Below are the code and all the weights of a small trained network. Each question names an input and a class and asks about switching units off, where a switched-off unit gives its printed mean instead of its output.

import numpy as np


def w(rows, s, z=0):
    codes = np.array(rows[::2]) - 128.0
    scale = np.full(codes.shape[1], s)
    scale[-1] = z or s
    return codes * scale


def f(y):
    return y / 2 * (1 + np.tanh(0.7978845608 * (y + 0.044715 * y**3)))


def log_softmax(a):
    a = a - a.max(-1, keepdims=True)
    return a - np.log(np.exp(a).sum(-1, keepdims=True))


def net(x, mask):
    res = np.array(x, float).reshape(1, 2) / 4 @ E
    y = f(res @ A[0][:, :-1].T + A[0][:, -1])
    res = res + np.where(mask, y, B[0][:, -1]) @ B[0][:, :-1]
    return log_softmax(res[-1] @ U[:, :-1].T + U[:, -1])


A, B = {}, {}
E = w([
[34,95,101,166,118,160,116],'x0',
[74,254,92,141,114,176,139],'x1',
],0.016)
A[0] = w([
[129,131,114,113,136,120,122,212],'n0',
[213,172,140,102,112,128,145,135],'n1',
[191,158,117,135,155,84,105,166],'n2',
[87,102,123,138,145,157,120,74],'n3',
[196,184,138,109,110,135,119,72],'n4',
[130,132,137,139,121,124,116,254],'n5',
[50,85,151,101,121,123,143,91],'n6',
[139,75,139,76,111,110,133,143],'n7',
[157,102,137,138,135,103,115,80],'n8',
[139,137,113,113,135,112,123,94],'n9',
[147,133,126,135,119,127,138,223],'n10',
[90,138,202,114,133,107,109,83],'n11',
[47,130,113,141,102,126,110,108],'n12',
[130,56,105,106,110,147,119,91],'n13',
[126,125,100,111,130,122,153,240],'n14',
[171,73,152,157,118,142,141,127],'n15',
[120,133,144,111,115,121,118,225],'n16',
[120,179,115,130,150,109,117,99],'n17',
[150,88,116,139,144,111,116,90],'n18',
[85,106,117,141,137,108,125,216],'n19',
[121,196,126,142,111,116,121,80],'n20',
[125,136,156,120,121,150,117,247],'n21',
[95,251,126,109,115,151,138,132],'n22',
[137,128,117,131,155,125,155,81],'n23',
],0.017,0.0084)
B[0] = w([
[106,118,136,210,165,150,58,155],'n0',
[25,101,118,89,109,223,184,210],'n1',
[57,91,116,107,137,194,150,194],'n2',
[108,128,129,53,41,170,208,156],'n3',
[53,104,129,33,44,196,253,184],'n4',
[107,126,140,247,236,154,26,171],'n5',
[73,130,119,53,83,172,220,166],'n6',
[182,183,139,92,137,85,103,193],'n7',
[178,145,132,56,85,75,160,164],'n8',
[135,111,144,121,71,127,162,131],'n9',
[96,129,150,224,175,163,66,163],'n10',
[115,142,122,100,83,118,140,123],'n11',
[63,95,146,14,78,210,214,186],'n12',
[172,159,168,42,139,97,118,172],'n13',
[102,119,147,233,219,138,28,165],'n14',
[177,148,147,89,137,60,114,188],'n15',
[96,137,111,200,203,142,60,159],'n16',
[157,105,160,72,102,83,144,162],'n17',
[165,146,118,54,102,76,144,165],'n18',
[64,107,117,175,182,192,110,175],'n19',
[204,159,107,39,93,82,131,178],'n20',
[111,129,138,224,219,152,30,169],'n21',
[222,145,157,96,163,16,88,254],'n22',
[123,157,135,126,85,106,177,124],'n23',
],0.018,0.021)
U = w([
[191,168,169,62,164,45,110,91],'0',
[44,110,147,85,139,212,221,192],'1',
[104,125,132,246,211,147,23,253],'2',
[90,106,99,155,64,85,101,57],'3',
[174,123,97,172,117,141,154,67],'4',
[152,145,106,159,122,157,205,59],'5',
],0.012,0.0043)

Each question gives the input, the list of numbers given to net, and the class t.
The units are the neurons (one row each of A and B). Each row of codes is followed by its name. A weight is (code - 128) times the scale printed after its matrix; where a second scale follows, it is the last column's (A, B and U).
mask holds one flag per neuron, in row order. A switched-off neuron (its flag False) gives its mean, the last column of its row in B, instead of its output. The means were averaged over made-up inputs and are rounded, as every weight is.
A unit's drop is (log p(t) with every unit on - log p(t) with that unit switched off) / (log p(t) with every unit on - log p(t) with every unit switched off).
unit that matters most: the unit with the biggest drop
top k neurons: the k neurons with the biggest drops, biggest first
drop of u: that unit's drop, to one decimal
input [3,4], class 0: unit that matters most	n22
input [-3,0], class 2: top 2 neurons	[n12; n6]
input [3,1], class 2: top 2 neurons	[n4; n1]
input [-7,-6], class 1: top 4 neurons	[n1; n22; n2; n4]
input [4,-4], class 0: top 3 neurons	[n1; n4; n2]
input [-5,-4], class 1: top 3 neurons	[n22; n1; n2]
input [8,8], class 0: top 3 neurons	[n22; n1; n20]
input [7,7], class 0: top 4 neurons	[n22; n1; n20; n4]
input [-3,-1], class 2: drop of n6	0.1
input [4,7], class 0: drop of n22	1.0
input [-7,-4], class 1: drop of n6	0.0
